[158 103 107 101] : (59)
[137  88 128  87] : (131)
[158 103 130 123] : (55)
[123 128 103 158] : (203)
[139 105  73 156] : (194)
[138 169 110 118] : (154)
[147 178  82 117] : (46)
[158  88  46 123] : (143)
[167 117 179 131] : (181)
[ 92 112 119 131] : (128)
[100  62 152 104] : (140)
shift +1: [169] -> [170]
both (131) (143):  -> [88]
shift -1: [158] -> [157]

[133 161 110 142 166 133  55 161] = (41)
[128 193 144 142 136 154  55 118] = (121)
[130 161 113 142 169 138  55 157] = (185)
[128 161 144 142 148 154 161 118] = (102)
[128 159 144 142 148 157  55 118] = (141)
[133 161 110 142 166 202  55  61] = (23)
[125 161 172 142  93 165  88  82] = (200)
[133 161 103 142 164 134  55 166] = (16)
[133 179 114 144 153 126  55 167] = (119)
[133 177 109 142 148 113  54 175] = (44)
[128 121 133 137 148 160  55  70] = (163)
[133 161 163 142 166 133  55 161] = (176)
chg (16): [133 162 103 142 164 134  55 166] -> 1, [161]
shift -1: [166 133] -> [165 132]
q: [130 161 113 142 169 138  55 157] -> (185)
both (185) (163):  -> [55]
chg (200): [125 161 173 142  93 165  88  82] -> 2, [172]
loc: [159] -> (141), 1

[129  89 147 152 101 180 141  86 166 140 101 146  91 109 135]  (32)
[111 159  99  89  78  83 158 113 120 125 180 116 131 147 141]  (96)
[153  89 147 152 101 180 141 102 132 169 128 138 100 132 101]  (86)
[129  89 147 152 101 180 141  86 166 140 101 146  91 160 176]  (99)
[129  89 147 152 101 180 141  86 166 140 119 146  91 160 176]  (22)
q: [129  89 147 152 101 180 141  86 166 140 101 146  91 109 135] -> (32)
q: [111 159  99  89  78  83 158 113 120 125 180 116 131 147 141] -> (96)
loc: [120] -> (96), 8
q: [129  89 147 152 101 180 141  86 166 140 101 146  91 160 176] -> (99)
Table of tags by key:
[159] -> Q_592
[181] -> Q_42
[180] -> Q_123
[158] -> Q_781
[125] -> Q_828
[119] -> Q_883
[101] -> Q_17
join (96) 10:  -> Q_123
chg (96): [111 159  99  89  78  83 158 113 120 126 180 116 131 147 141] -> 9, [125]

[153 114 102 118 124 108  73 145]  (159)
[146  98 176 116 104 154  56 122]  (92)
[146  98 176 116  90 154  56 122]  (135)
[149 144 144 138  89 126 130 132]  (120)
[149 144 144 138  89 126  54 136]  (112)
[138  83 155 110 128 149  60 124]  (49)
shift -1: [54] -> [53]
key -> tag
[175] -> Q_371
[126] -> Q_821
[155] -> Q_454
[176] -> Q_729
[154] -> Q_357
join (135) 5:  -> Q_357

[137 135 168  89 149 108] = (25)
[177 135 169  89 149 107] = (210)
[107 142 201 151 133 122] = (29)
[164 142 138 115 147 127] = (60)
[107 142 201 152 133 130] = (103)
[130 135 175  93 147 106] = (189)
[107 142 201 152 133 123] = (136)
[130 137 175  93 147 107] = (145)
[162 141 141 111 148 176] = (10)
[130 137 175  93 147 106] = (114)
[176 145 131 122 148 132] = (151)
[144 136 161  89 150 110] = (198)
loc: [110] -> (198), 5
both (60) (103):  -> [142]
Table of tags by key:
[135] -> Q_818
[134] -> Q_195
[90] -> Q_264
[89] -> Q_989
[151] -> Q_945
join (210) 3:  -> Q_989
q: [107 142 201 152 133 130] -> (103)

[135 160 112 132  97 122 168 136 150 145 131 130 126 122 137] : (38)
[135 105 143 157 106 124 144 109 150 125  98 180 128 120 149] : (42)
[130 137 118 114  61 112 156 114 131 121 107 147 105 129 118] : (66)
[123 100 149 138 113 136 138 124 152 108 108 147 124 116 148] : (219)
[ 94 152 111 110 142 116 111 140 120 135 144  71 118 161 127] : (199)
[ 81 119 149 140 130 135 100 131 147 100 107 125 100 156 140] : (153)
[124 114 138 129 123 128 149 115 114 139 126 137 123 143 110] : (175)
[125 106 144 135 136 129 113 124 135 127 117 165 139 123 114] : (81)
[148 119 137 132 114 144 158 120 157 138 119 171 139 134 117] : (206)
[130 137 118 114 125 112 133 114 131 121 107 147 105 129 118] : (83)
[127 103 144 143 101 131 154 102 110 142 106 168 118 128 113] : (178)
[133 131 139 140  88 132 182 122 152 130 117 147 109 123 136] : (164)
Table of tags by key:
[180] -> Q_892
[165] -> Q_524
[169] -> Q_207
[137] -> Q_125
[130] -> Q_256
[71] -> Q_64
[168] -> Q_693
[72] -> Q_282
[120] -> Q_632
join (199) 11:  -> Q_64
q: [148 119 137 132 114 144 158 120 157 138 119 171 139 134 117] -> (206)
q: [ 94 152 111 110 142 116 111 140 120 135 144  71 118 161 127] -> (199)
loc: [102] -> (178), 7
q: [ 81 119 149 140 130 135 100 131 147 100 107 125 100 156 140] -> (153)
shift +1: [ 98 180] -> [ 99 181]

[136 132 141 139 142  96 152 129 132 101 100 134 135 153 125 132 125 134
 123 128 122 129 124 128 128 122  96 128 122 103 138 134 114 132 138]  (45)
[142 133 140 151 155  83 128 133 123  78 128 128 128 170 118 127 116 143
 125 145 128 117 118 128 112 128  76  57 117  84 135 128 106 142 135]  (110)
[142 133 140 151 155  83 128 133 123  78 128 128 128 170 118 127 116 143
 125 145 128 117 118 128 112 128  76  57 117 124 150 155 120 115 154]  (95)
[142 133 140 151 155  83 128 127 123  78 128 128 128 170 118 127 116 143
 125 145 112 117 118 128 112 128  76  57 117  84 135 128 106 142 135]  (133)
[128 127 111 137 135 140 120 135 128 116 144 136 108 131 118 144 114 137
 137 122 128 105 123 129 141 146 128 126 125 123 112 150 131 141 109]  (130)
loc: [152] -> (45), 6
shift +1: [145 112 117 118] -> [146 113 118 119]
key -> tag
[142] -> Q_844
[137] -> Q_918
[128] -> Q_297
[136] -> Q_528
[127] -> Q_21
[141] -> Q_148
join (45) 0:  -> Q_528
chg (133): [142 134 140 151 155  83 128 127 123  78 128 128 128 170 118 127 116 143
 125 145 112 117 118 128 112 128  76  57 117  84 135 128 106 142 135] -> 1, [133]

[124  76  62  89]  (158)
[166 107 201 194]  (113)
[141  98 168 150]  (132)
[160  84 149  93]  (82)
[156 137 211  84]  (201)
[142  89 169  95]  (97)
[120 106  68  67]  (11)
[122 159 157 120]  (35)
[120  81  57 113]  (88)
[180 111 208  85]  (173)
[175 117 211 109]  (50)
both (201) (82):  -> [84]
both (97) (158):  -> [89]
loc: [76] -> (158), 1
Table of tags by key:
[122] -> Q_133
[159] -> Q_366
[121] -> Q_364
[167] -> Q_457
[166] -> Q_814
join (35) 0:  -> Q_133
loc: [156] -> (201), 0

[110  45 122 130 156]  (177)
[154  57  86  87  85]  (78)
[153  45 132 128  80]  (106)
[155  49 132 128  84]  (161)
[154  57 133 130  80]  (156)
[154  45 132 127  87]  (148)
[154  46 132 128  81]  (160)
[154  46 132 127  81]  (174)
[ 95 217 132 159 119]  (17)
both (17) (161):  -> [132]
Table of tags by key:
[129] -> Q_520
[156] -> Q_530
[154] -> Q_343
[155] -> Q_873
[128] -> Q_668
join (161) 0:  -> Q_873
q: [155  49 132 128  84] -> (161)
chg (156): [154  57 133 130  79] -> 4, [80]
shift +1: [ 49 132] -> [ 50 133]

[101 100 178 139] : (19)
[ 80  86 160 137] : (107)
[187 162  74  68] : (150)
[114 113 132 157] : (47)
[ 98  83 167 131] : (139)
[175 205 155  79] : (72)
[ 69  97 163 178] : (79)
tags:
[101] -> Q_305
[187] -> Q_834
[74] -> Q_342
[162] -> Q_545
join (150) 0:  -> Q_834
q: [175 205 155  79] -> (72)
chg (19): [101 100 178 138] -> 3, [139]

[100 121  49 161 159] -> (57)
[124 113 116 122 168] -> (6)
[132 113 116 136 168] -> (14)
[100 122  47 162 159] -> (109)
[125 134 187 110 120] -> (122)
[143 163 192  67  45] -> (24)
shift +1: [116] -> [117]
chg (109): [100 122  47 163 159] -> 3, [162]
both (109) (6):  -> [122]
Table of tags by key:
[116] -> Q_759
[188] -> Q_414
[115] -> Q_673
[187] -> Q_67
[110] -> Q_211
[109] -> Q_746
join (122) 2:  -> Q_67
chg (122): [126 134 187 110 120] -> 0, [125]

[149  57 120  61  60 144 168 159 125  80 138 118  63 178 135  91 196  86
  92 121 119 112  74 188 132 150 143  65 152 102 100 185 160 163 106 141
  80  57 100  69  84  77 111 152 129 129 162 127  56  72 106 138  99  76
 104]  (63)
[159 129  93 117  89  64 151 159  73 178 175  59 190 139 166 162 179 176
 195 186 185 102 182 112 119  84  75 181 119 176  97  56 183 189  89  68
 185 136 192 125  58 168 108  92 171  83 182  76  87 152 170 199 184  92
 165]  (134)
[ 63 146 117 169  77 176  77  67  87  67  90 193 110 198 139 177 106 173
 106  97 153  71  59  61 101  67  98 148 107 141 182 138 190  73 119 199
  94 199 135  57 119  99  68 171  99 149 122 161  99  62 148 185  64  64
  96]  (5)
[177 171 146 185  60 163 189 174 196 128 147 123  74 101  56 173 100 191
 182 103 172  68  99 154 155  98  88 187  80 129 106 157 146  98  93 139
 109  91 173 114  67 118  78 200  64 196 146 193 107 113  66 108  72 164
 195]  (52)
[201 186 157  63 122  61 187  58 176 181 137  59 139  64 187  99  56  80
 196  73 149 148  67  69  58  70 157 170 144  56 110  69 141 194  55  83
 191  65 106 122  79 128  67  72 179 109 135 150  77 123 112 105 146  83
 200]  (67)
[ 60 103  91 133 135  65 137  79  55  99  76 197 112 156 200  63 136 137
  73  80 130 162  79 140 144 188 175 187  95 149 111  95 137  65  73  55
 104 101  85  69 179 117  81 102  86 162 185  57  61  91 123 129  89 179
 130]  (58)
[ 77 152 176  95 121  56  93 197  97  81  84  75 193 178  99 131  78 197
 131 164 140 132 176  56 118 151 160 188 156  65  72 138 200  65 109 146
 187 196 166 116 197 195  94  68 200 169 115 157 196  65  74 189  91 151
 127]  (26)
[174  73 161 125 152  71 128 195 129 172  70  92 103  98  96  90  77 132
 125 165 118  73 143 141 138  71 132 113 186  76 199 197  75  88 201 163
  89  94 101 183  67 173  79 156 111 145 173 149 158 131  77 120 122 139
  74]  (191)
[172 191  68  55 148 162  91  74 118  59  82  58  66  73  85 185  83 131
 120 175 107 108 136 170 183 193 176 163 116  92 164 127 137 149 177 151
 186 131 171 108 135  62 156 153  72  84  66 102 153 148  70 127 134 102
 135]  (65)
[ 97 111 156 120 130  79  76 192 187 200 120  59 155 103  99  77 165 143
  88  96  80 111 165  94 118 107 123 201 126 182 111  98 132 126 123 174
 108 174  85 178  78 178 144 164 114 106  81 104  73 129  55 168  82  64
  87]  (149)
shift -1: [162] -> [161]
chg (63): [149  57 120  61  60 144 168 159 125  80 138 118  63 178 135  91 196  86
  92 121 119 112  74 188 132 150 142  65 152 102 100 185 160 163 106 141
  80  57 100  69  84  77 111 152 129 129 162 127  56  72 106 138  99  76
 104] -> 26, [143]

[127 149 133 113 135 151 147 125 149 114 137 115 169 155 135  75 124 115
 127 143 132 134 138 111 129 168 122 126 129 121 136 117 134 123 137 142
 141 112 143 141 130 153 138 118 158 143 189 118 109 105 125 126]  (37)
[105 139 119 145 112 165 109 110 100 135 112 130 115 118 131 129 126 139
 121 141 107 122 132 149 149  99 125 115 130 126 122 106 134 111 127 123
  95 163 128 131 144 139 127 121 134 142 120 109  61 132 103  97]  (40)
[117 116  92 116 170 155 121 125 119 134 122 140 115 142 146 140 137 151
 118 142 116 120 126 133 182  96 125 134 114 127 137 147 143 123 139 121
 137 124 132 107 114 130 171 133 172 111 107 128 116 159 144 135]  (27)
[151 131 120 133 136 163 117 123 124 159 138 126 161 120 134 134 130 133
 119 115 115 169 153 143 105 149 114 110  97 145 117 127 111 132 105 125
  88 101 121 133 152  89 114 140 155 155 128 150 130 108 115 136]  (146)
[137 135 107  82 160 118 140  82 119 116  97 121 131 159 116 108 123 112
 113 137 120 138 140 126 126 115  94 114 115  99 130 149 108 131 143 109
 152 130 140 122 149 117 140 134 141 114 154 145 123 126 133  88]  (61)
[125  96 139 118 103 145 125 152  98 138 117 131 114 121 134 123 116 124
 123 128 149 179  95 124 140 139 147 130 109 142 117 116 131  85 142 161
 111 157 121 104 124 121 132 115 121 144 164 133 156 155 115 128]  (98)
[119 141 138 103 142 127 106 141 101 122 109 161  90 144 139 114 137 128
  99 126 110 178 147 130 131 156 154 122 113 115 124 113 119 120 133  96
 119 154 154 116 135 143 109 154 129 113 137 117 135 155 110 118]  (155)
shift -1: [124] -> [123]
key -> tag
[131] -> Q_129
[126] -> Q_805
[112] -> Q_193
[149] -> Q_221
[105] -> Q_920
[129] -> Q_725
join (37) 24:  -> Q_725
q: [119 141 138 103 142 127 106 141 101 122 109 161  90 144 139 114 137 128
  99 126 110 178 147 130 131 156 154 122 113 115 124 113 119 120 133  96
 119 154 154 116 135 143 109 154 129 113 137 117 135 155 110 118] -> (155)

[115 169 161 151 132 109 126 134 137  96] -> (36)
[134 136 104  97 112 167 129 150 134 144] -> (90)
[154 155 112 126 139  85 150 107 157 126] -> (168)
[136  75 103 110 163 200 103 100 120 152] -> (75)
[154 155 112 126 151  85 150 107 157 126] -> (56)
[108 134 153 128 155 156 104 139 122 111] -> (144)
[162 164 133 107 136  85 138  79 132  86] -> (33)
loc: [109] -> (36), 5
loc: [162] -> (33), 0

[176 147 195  95 168  97  93 122 117 128 105 128 171 117 161 135 140 179
 141 119  90  80 106  98 112 138 113 160 134  90 132 109  96 122 109 104
 106 100 189 180 140 154 143] : (142)
[167 134 130  95 146  97  93 113 179 184 105 144 118  95 144  76 152 179
 150 161 131 118 106 109 112 163 119 147 156 151 125 130 108 166 138 104
 127 113 136 153 130 114  95] : (123)
[113 198  98 163 115 178 148  81 164  86 151 104 109 155 111  76 168 164
 167 170 131 169 117 164 112 130 144 172  91 139 161  99 139  99  37 169
 169 191 157  85  56 114 143] : (64)
[131  71 146 175  62  97  80 130  40 156  48 128 144  99 161 179 158  70
 123 110 110  68 173  98 183 130 126 184  80  90 183 135  96  99  37  66
 106  87 116 126 151 106 179] : (28)
[122 185  94 152 115 155  93 138 179 197 128  80  91 146  95  61  76  70
 203 127 162 106 185  87 183 142 132  85 145 164 161 140  96 177 138 156
 169 178  95  71 140 122  95] : (85)
[167 147  98 118 104 155 121 130 179 184 105 152 109 164 153 135 131 101
 194 170 131 156 106 142 171 146 151 110 145 151 139 119  78 144 124 143
 106 126 105  98 130  89  95] : (169)
[122 134 114  95 115 155 175  81 148 128 128 128 118  99 120 150 131 148
 150 153 110 156 117 153 112 159 107 123  91  90 176 140 108 155 109 169
 158 113 136  71  98 106 143] : (54)
shift -1: [147 195  95] -> [146 194  94]
q: [131  71 146 175  62  97  80 130  40 156  48 128 144  99 161 179 158  70
 123 110 110  68 173  98 183 130 126 184  80  90 183 135  96  99  37  66
 106  87 116 126 151 106 179] -> (28)
chg (169): [167 147  98 118 104 155 121 130 179 184 105 152 109 164 153 135 131 101
 194 170 131 156 106 142 171 146 151 110 145 151 139 119  77 144 124 143
 106 126 105  98 130  89  95] -> 32, [78]
loc: [197] -> (85), 9
q: [167 147  98 118 104 155 121 130 179 184 105 152 109 164 153 135 131 101
 194 170 131 156 106 142 171 146 151 110 145 151 139 119  78 144 124 143
 106 126 105  98 130  89  95] -> (169)

[148 151 126  90 147] -> (34)
[126 140  88 126  98] -> (138)
[155 124 123 127  98] -> (69)
[114 167 196  93 214] -> (8)
[ 51 118  56 123 163] -> (48)
both (34) (138):  -> [126]
shift -1: [ 56 123] -> [ 55 122]
loc: [127] -> (69), 3

[127  78 123 107 145 134 163  97 126 117 113]  (192)
[134  81 117 108 146 140 165  93 123 118 128]  (2)
[142  96 122  90 137 129 155  71 134 123 119]  (165)
[101 114  99 117 106 145 173  84 110 103 101]  (196)
[141 103 100 126 135 144 159 121  75  87  93]  (77)
[103 105 101 131 102 124 190  91 112  91 107]  (167)
[107  87 113 129 117 131 161 113  76  99  96]  (9)
[140  98 125  90 133 123 156  68 130 127 119]  (188)
[136  82 120 107 151 149 163  97 126 116 125]  (39)
[146  88 141  82 170 195 155 114  95 127 102]  (3)
chg (196): [101 114  99 118 106 145 173  84 110 103 101] -> 3, [117]
shift +1: [170 195 155] -> [171 196 156]
key -> tag
[98] -> Q_420
[80] -> Q_330
[88] -> Q_266
[81] -> Q_24
[87] -> Q_460
[104] -> Q_48
[105] -> Q_333
join (2) 1:  -> Q_24

[165 109  90 162  96 143  76 100 102 152 145]  (108)
[139 125 116 169  95 175 139 104 143 168 144]  (179)
[157  85 111 121 104 140 126 120 119 181  90]  (68)
[136 106 103 104 107 159  55 120 116 110 124]  (171)
[115 127 106 150  98 166  94 127 153  99 120]  (137)
[117 112 125 126 103 185 115  99 113 158 159]  (18)
[165 109  90 162  96 143 120 114 116 146 115]  (205)
[156  81 127 135 101 141 132 101 148 171 107]  (4)
[122 134 126 125 103 153  86  88 117 156 134]  (197)
[177 108 115 164  96 145 130  95 146 155 141]  (73)
[127  88 141  97 109 166  79 108 134 117 149]  (43)
shift +1: [165] -> [166]
chg (197): [121 134 126 125 103 153  86  88 117 156 134] -> 0, [122]

